Below is a small trained network, with its code and all its weights. Each question gives an input and a target symbol and asks what happens when units are switched off, that is, made to give their printed mean instead of their output.

import numpy as np


def w(rows, s, z=0):
    codes = np.array(rows[::2]) - 128.0
    scale = np.full(codes.shape[1], s)
    scale[-1] = z or s
    return codes * scale


def f(y):
    return y / 2 * (1 + np.tanh(0.7978845608 * (y + 0.044715 * y**3)))


def softmax(a):
    e = np.exp(a - a.max(-1, keepdims=True))
    return e / e.sum(-1, keepdims=True)


def log_softmax(a):
    a = a - a.max(-1, keepdims=True)
    return a - np.log(np.exp(a).sum(-1, keepdims=True))


def net(x, mask):
    ids = ['αβγδεζηλμξπτφψω'.index(c) for c in x.split()]
    T = len(ids)
    res = E[ids] + P[:T]
    u = 0
    for l in range(2):
        q, k, v = (res @ M[l].T for M in (Q, K, V))
        z = softmax(np.where(np.tri(T) > 0, q @ k.T / 3**0.5, -1e9)) @ v
        res = res + np.where(mask[u], z, O[l][:, -1]) @ O[l][:, :-1]
        u += 1
        y = f(res @ A[l][:, :-1].T + A[l][:, -1])
        res = res + np.where(mask[u : u + 8], y, B[l][:, -1]) @ B[l][:, :-1]
        u += 8
    return log_softmax(res[-1] @ U[:, :-1].T + U[:, -1])


Q, K, V, O, A, B = {}, {}, {}, {}, {}, {}
E = w([
[178,118,156,157],'α',
[180,136,125,138],'β',
[180,139,118,132],'γ',
[118,40,148,70],'δ',
[184,162,79,106],'ε',
[157,96,142,120],'ζ',
[195,137,163,186],'η',
[165,100,159,143],'λ',
[141,56,183,127],'μ',
[137,86,104,62],'ξ',
[162,133,73,74],'π',
[180,99,200,193],'τ',
[36,171,249,19],'φ',
[199,165,114,152],'ψ',
[169,125,119,119],'ω',
],0.013)
P = w([
[110,5,41,202],'0',
[124,50,55,186],'1',
[148,74,99,160],'2',
[162,93,114,132],'3',
[173,106,132,111],'4',
[182,121,141,87],'5',
[191,135,153,68],'6',
[196,148,162,48],'7',
[202,161,171,33],'8',
[210,175,181,18],'9',
[215,190,188,2],'10',
[225,205,204,2],'11',
],0.0088)
Q[0] = w([
[237,102,195,66],'0.h1',
[251,114,136,66],'0.h1',
[147,180,111,131],'0.h1',
],0.015)
K[0] = w([
[189,143,191,48],'0.h1',
[246,130,178,67],'0.h1',
[172,66,119,121],'0.h1',
],0.011)
V[0] = w([
[124,176,3,86],'0.h1',
[150,234,142,23],'0.h1',
[114,232,98,188],'0.h1',
],0.0075)
O[0] = w([
[79,76,77,196,89],'0.h1',
[47,183,156,184,185],'0.h1',
[44,2,190,110,2],'0.h1',
],0.008,0.0046)
A[0] = w([
[168,220,87,163,99],'0.n1',
[118,105,151,144,219],'0.n2',
[200,175,96,157,93],'0.n3',
[30,95,186,101,131],'0.n4',
[198,199,72,119,135],'0.n5',
[151,118,153,198,146],'0.n6',
[117,111,93,2,255],'0.n7',
[190,124,85,143,88],'0.n8',
],0.0098,0.0099)
B[0] = w([
[136,105,219,141,159],'0.n1',
[134,177,86,155,167],'0.n2',
[138,105,250,117,164],'0.n3',
[117,74,183,44,127],'0.n4',
[218,103,223,125,215],'0.n5',
[102,131,137,169,139],'0.n6',
[193,162,71,111,251],'0.n7',
[116,64,185,116,150],'0.n8',
],0.011,0.012)
Q[1] = w([
[156,189,137,171],'1.h1',
[83,49,151,97],'1.h1',
[69,8,131,67],'1.h1',
],0.011)
K[1] = w([
[96,254,154,87],'1.h1',
[191,52,81,188],'1.h1',
[178,13,89,190],'1.h1',
],0.0059)
V[1] = w([
[20,64,117,116],'1.h1',
[110,126,26,28],'1.h1',
[92,112,178,255],'1.h1',
],0.0076)
O[1] = w([
[159,248,157,88,5],'1.h1',
[102,135,255,118,126],'1.h1',
[212,174,79,92,47],'1.h1',
],0.0083,0.02)
A[1] = w([
[121,94,152,126,50],'1.n1',
[193,135,80,84,95],'1.n2',
[111,113,33,163,255],'1.n3',
[115,129,27,162,174],'1.n4',
[140,94,131,112,104],'1.n5',
[159,113,135,97,214],'1.n6',
[134,127,154,172,202],'1.n7',
[148,147,7,137,113],'1.n8',
],0.02,0.0089)
B[1] = w([
[131,160,109,131,199],'1.n1',
[176,210,192,216,182],'1.n2',
[225,103,114,75,223],'1.n3',
[96,173,61,80,170],'1.n4',
[90,153,125,143,219],'1.n5',
[98,113,128,171,249],'1.n6',
[104,116,108,91,251],'1.n7',
[2,191,75,154,161],'1.n8',
],0.019,0.017)
U = w([
[162,163,151,142,149],'α',
[88,96,61,41,70],'β',
[64,155,76,105,53],'γ',
[40,113,124,171,215],'δ',
[175,118,145,78,248],'ε',
[119,133,139,117,148],'ζ',
[145,112,206,210,1],'η',
[206,137,190,132,120],'λ',
[139,11,160,97,156],'μ',
[139,131,102,101,156],'ξ',
[139,200,197,198,23],'π',
[80,190,121,175,71],'τ',
[143,139,111,109,158],'φ',
[213,89,190,115,109],'ψ',
[183,62,127,2,103],'ω',
],0.012,0.0099)

Each question gives the input, a string of symbols that net reads in full, and the target symbol t.
The units are the heads (3 rows each of Q, K, V and O) and the neurons (one row each of A and B). Each row of codes is followed by its name. A weight is (code - 128) times the scale printed after its matrix; where a second scale follows, it is the last column's (O, A, B and U).
mask holds one flag per unit, layer by layer, with each layer's heads first. A switched-off unit (its flag False) gives its mean, the last column of its rows in O or B, instead of its output. The means were averaged over made-up inputs and are rounded, as every weight is.
A unit's drop is (log p(t) with every unit on - log p(t) with that unit switched off) / (log p(t) with every unit on - log p(t) with every unit switched off).
The circuit of an input: a set's keep is (log p(t) with only the set's units on - log p(t) with every unit switched off) / (log p(t) with every unit on - log p(t) with every unit switched off). Starting from the 12 units with the biggest drops (on a tie, the unit counted first), units are removed one at a time, each time the one whose removal leaves the highest keep (on an exact tie, the one counted first), for as long as the keep stays at least 0.8.
circuit, biggest first: the units of the circuit, biggest drop first
top k neurons: the k neurons with the biggest drops, biggest first
k most important neurons of layer l: the k neurons of layer l with the biggest drops, biggest first
input ξ η ξ λ φ π, target δ: top 3 neurons : (1.n3 1.n2 0.n7)
input α δ α δ η β τ ω, target π: circuit, biggest first : (1.n2 1.h1 0.n7)
input τ α ζ μ ξ β δ ε μ ζ ξ, target ψ: circuit, biggest first : (1.n8 1.n4)
input δ φ φ ε η φ ω τ, target δ: 4 most important neurons of layer 1 : (1.n3 1.n7 1.n1 1.n2)
input β γ ζ ζ ε μ ξ η, target μ: top 2 neurons : (0.n7 1.n8)
input τ μ μ λ μ, target λ: top 3 neurons : (1.n2 1.n3 1.n8)
input γ ζ γ η α, target τ: circuit, biggest first : (1.n8 1.h1 1.n2)
input π ξ α, target μ: circuit, biggest first : (1.n2 1.n4)
input α ξ δ ξ α η φ ω μ ζ, target δ: top 2 neurons : (1.n3 1.n2)
input γ δ τ η α ζ ξ ξ ξ π, target μ: top neuron : (1.n2)
input ζ β τ ξ μ η ξ ζ δ ξ, target δ: top 2 neurons : (1.n3 0.n5)
input ω ε ε η ψ μ μ η γ π η μ, target τ: top 3 neurons : (0.n7 1.n8 0.n3)
input η τ δ δ ξ ε ξ, target β: top 2 neurons : (0.n3 1.n8)
input τ λ η, target λ: circuit, biggest first : (1.h1 1.n2 1.n3)
input ξ ε φ μ δ μ λ π ξ τ η, target δ: circuit, biggest first : (1.n3)
input ω γ ε π η π γ, target ω: circuit, biggest first : (1.n2 1.n8)
input μ ξ η τ α τ ε, target π: top 2 neurons : (1.n2 0.n5)
input λ δ α ε ξ, target β: top 2 neurons : (0.n3 1.n3)
input π π δ η ξ ξ φ λ ζ π ω μ, target δ: top 2 neurons : (1.n3 1.n2)
input η ξ φ δ η ζ π ξ ε, target δ: circuit, biggest first : (1.n3)
input ξ ω λ ω μ μ, target η: top 2 neurons : (1.n4 1.n8)
input α γ ω ξ ξ μ π η β δ φ, target δ: 2 most important neurons of layer 0 : (0.n4 0.n6)
input ζ η ξ η π, target τ: circuit, biggest first : (1.n8 1.n2 0.n7 1.h1)
input μ η α, target τ: circuit, biggest first : (1.n8 1.n2 1.h1)
input ε φ ζ β ξ λ ζ τ α ψ ξ π, target δ: top 3 neurons : (1.n3 0.n5 1.n2)
input η α τ γ, target π: circuit, biggest first : (1.n2 1.h1)
